In the rows, 128 means zero.
Each row is followed by its group and then its class within the group.
[124  79 154 111 128  60  78 133 181 175 126 140 124 118 120 165 120 168
 151 140 188 143 120 139 122 123] -> [82] mz
[124  76 142 122 119 104 111 146 176 151 123 116 130 151 140 142 111 162
 154 131 145 131 141 129 144 120] -> [82] Lf
[128  71 157 108 125  72  92 139 201 149 130 138 117 139 141 173  98 162
 156 123 165 141 119 137 136 102] -> [82] Tc
[122  96 140 106 106 106 113 122 201 143 129 139 127 140 134 159 130 166
 167 156 155 132 130 168 105 121] -> [77] dj
[147  49 158 110 122  63  89 130 194 146 131 137 149 112 124 149 132 128
 125 160 128 140 117 166 149  99] -> [80] rg
[129  81 144 115 117  65 108 129 188 150 111 130 139 132 116 153 130 151
 160 178 162 143 126 154 122 113] -> [77] tl
[134  82 160 109 121  94  98 125 198 147 141 139 127 108 106 153 117 127
 137 158 147 138 114 151 123 106] -> [80] jq
[124  89 135 110 120  95 118 131 194 142 123 127 121 125 124 138 123 148
 151 163 157 154 115 143 122 107] -> [77] Td
[118  60 146 107 130  86 108 129 181 150 118 126 134 144 130 146 117 162
 162 152 166 134 127 139 139 116] -> [82] Lf
[129  93 134 118 131  81 108 127 165 140 119 128 143 141 115 139 134 136
 146 155 152 137 131 141 116 115] -> [77] tl
[126  56 141 123 134  52  83 142 176 163 119 131 128 133 137 154  98 157
 154 118 143 146 121 150 158 105] -> [82] Tc
[133  50 162 114 118  79  87 146 184 156 122 126 128 157 161 151  90 166
 153 120 139 134 146 142 172 113] -> [82] Tc
[120  76 135 109 112  94 117 124 198 136 128 121 140 117 117 136 119 146
 154 178 154 136 116 146 121 112] -> [77] Td
[120  66 152 105 126  95  98 120 217 140 131 145 139 109 113 149 126 136
 153 181 151 138 109 156 119 108] -> [77] dj
[127  95 137 112 118  85 107 134 172 162 118 122 134 118 122 142 135 154
 153 158 141 128 133 133 124 116] -> [77] tl
[128 105 148 116 129  79 109 139 185 152 124 129 120 141 129 156 121 161
 156 140 167 138 132 129 123 117] -> [82] Lf
[130  87 139 116 128  91 108 127 175 155 128 134 129 119 116 143 129 142
 148 157 153 137 127 135 117 126] -> [77] tl
[120  65 130 130 119  96  91 127 153 153 123 128 145 112 152 154 127 139
 147 135 141 126 127 141 136 136] -> [82] mz
[132  73 134 120 107 112  80 115 191 146 136 131 151  86 123 153 144 112
 126 151 116 128 125 154 134 116] -> [80] nc
[121  83 148 112 129  76 102 129 190 156 122 126 114 128 121 149 117 169
 152 145 165 147 120 125 130 119] -> [82] Lf
[137  87 154 123 124  86  89 128 184 152 142 140 140  94 139 149 116 117
 121 122 143 138 108 160 138 122] -> [80] nc
[121  92 157 103 119 105  94 130 210 143 121 124 127 107 104 141 117 148
 152 162 151 147 118 130 113 125] -> [77] dj
[124 105 123 122 119 125 120 114 157 127 126 115 131 104 106 128 131 140
 144 178 159 131 117 113 119 133] -> [77] dj
[110  80 136 109 109  96 129 135 206 137 115 106 131 147 124 141 124 158
 174 194 142 130 136 151 121 114] -> [77] dj
[132  46 171 115 131  64  68 134 201 169 122 136 135 120 112 154 110 148
 147 126 163 139 114 160 152 125] -> [82] Tc
[121  66 149 122 136  59  81 141 199 141 121 124 119 128 139 164 100 183
 168 137 177 133 125 136 132 108] -> [82] Lf
[129  58 134 124 117  91 111 135 177 153 119 121 136 139 135 145 119 158
 157 154 145 137 133 143 140 124] -> [82] Lf
[137  72 154 116 128  60  89 144 179 159 109 129 151 109 118 145 141 124
 130 167 139 137 117 162 147 110] -> [80] rg
[130  70 153 113 137  48  94 144 188 149 124 130 128 144 122 139 111 153
 142 144 157 147 120 148 147 102] -> [82] Tc
[125  83 160 102 112   4 107 135 198 138 122 120 125 132 115 132 127 140
 149 179 136 136 129 139 129 113] -> [77] dj
[136  59 146 120 122  82  84 143 177 159 111 123 134 134 137 158 122 158
 155 147 141 131 128 139 144 123] -> [82] mz

Each row is followed by its group and then its class within the group.
[123 129 139 139 123 125 119 139 142 141 122 149 137 137 127 117 131 123
 122 128 109 134 156 124 124 129] -> qr fc
[126 117 164 141 119 128 121 133 138 132 132 126 119 170 141 122 136 136
 127 128 131 117 140 139 123 125] -> bl hr
[147 131 125 147 120 126 127 139 135 146 121 146 134 118 127 121 135 127
 114 128 104 123 157 118 115 128] -> qr fc
[154 107 156 140 117 128 124 128 128 125 132 103 109 195 144 119 129 132
 130 123 139 109 133 136 117 132] -> bl tj
[124 136 141 141 125 128 123 137 141 143 117 165 134 114 128 118 127 128
 109 130 105 126 165 114 120 127] -> qr fc
[178 116 170 135 110 125 133 106 138 124 133 222  97 153 103 118 142 152
 123 127 145 109 142 147 122 119] -> sd sf
[144 129 136 149 120 123 126 136 131 138 119 141 131 145 126 121 134 119
 114 125 115 123 164 117 111 128] -> qr lc
[158 120 171 129 114 130 132 108 135 126 130 212 103 158 119 119 139 145
 119 131 144 113 145 139 127 129] -> sd sf
[146 145 135 146 127 127 130 139 131 150 122 140 131 149 131 119 132 123
 115 125 115 128 170 112 115 132] -> qr lc
[137 113 156 121 111 133 127 126 135 127 128 121 116  95 124 125 137 136
 127 131 123 118  98 140 125 126] -> bt jb
[160 113 161 119 110 135 121 127 137 130 126 159 124  72 108 122 140 143
 128 128 121 123 111 144 116 119] -> bt jb
[171 117 139 123 105 122 133 121 136 131 121 178 118  65  95 121 142 141
 123 126 117 121 109 131 114 116] -> bt jb
[130 118 134 118 115 136 131 129 136 129 122 135 118  57 124 121 136 135
 121 126 108 117 101 135 130 126] -> bt jb
[156 126 155 136 125 126 131 115 137 126 136 216 105 155 109 120 137 139
 124 127 140 117 144 126 130 125] -> sd dz
[181 127 163 135 110 123 141 106 139 123 129 212 101 137 107 119 142 146
 111 126 139 113 139 127 120 127] -> sd sf
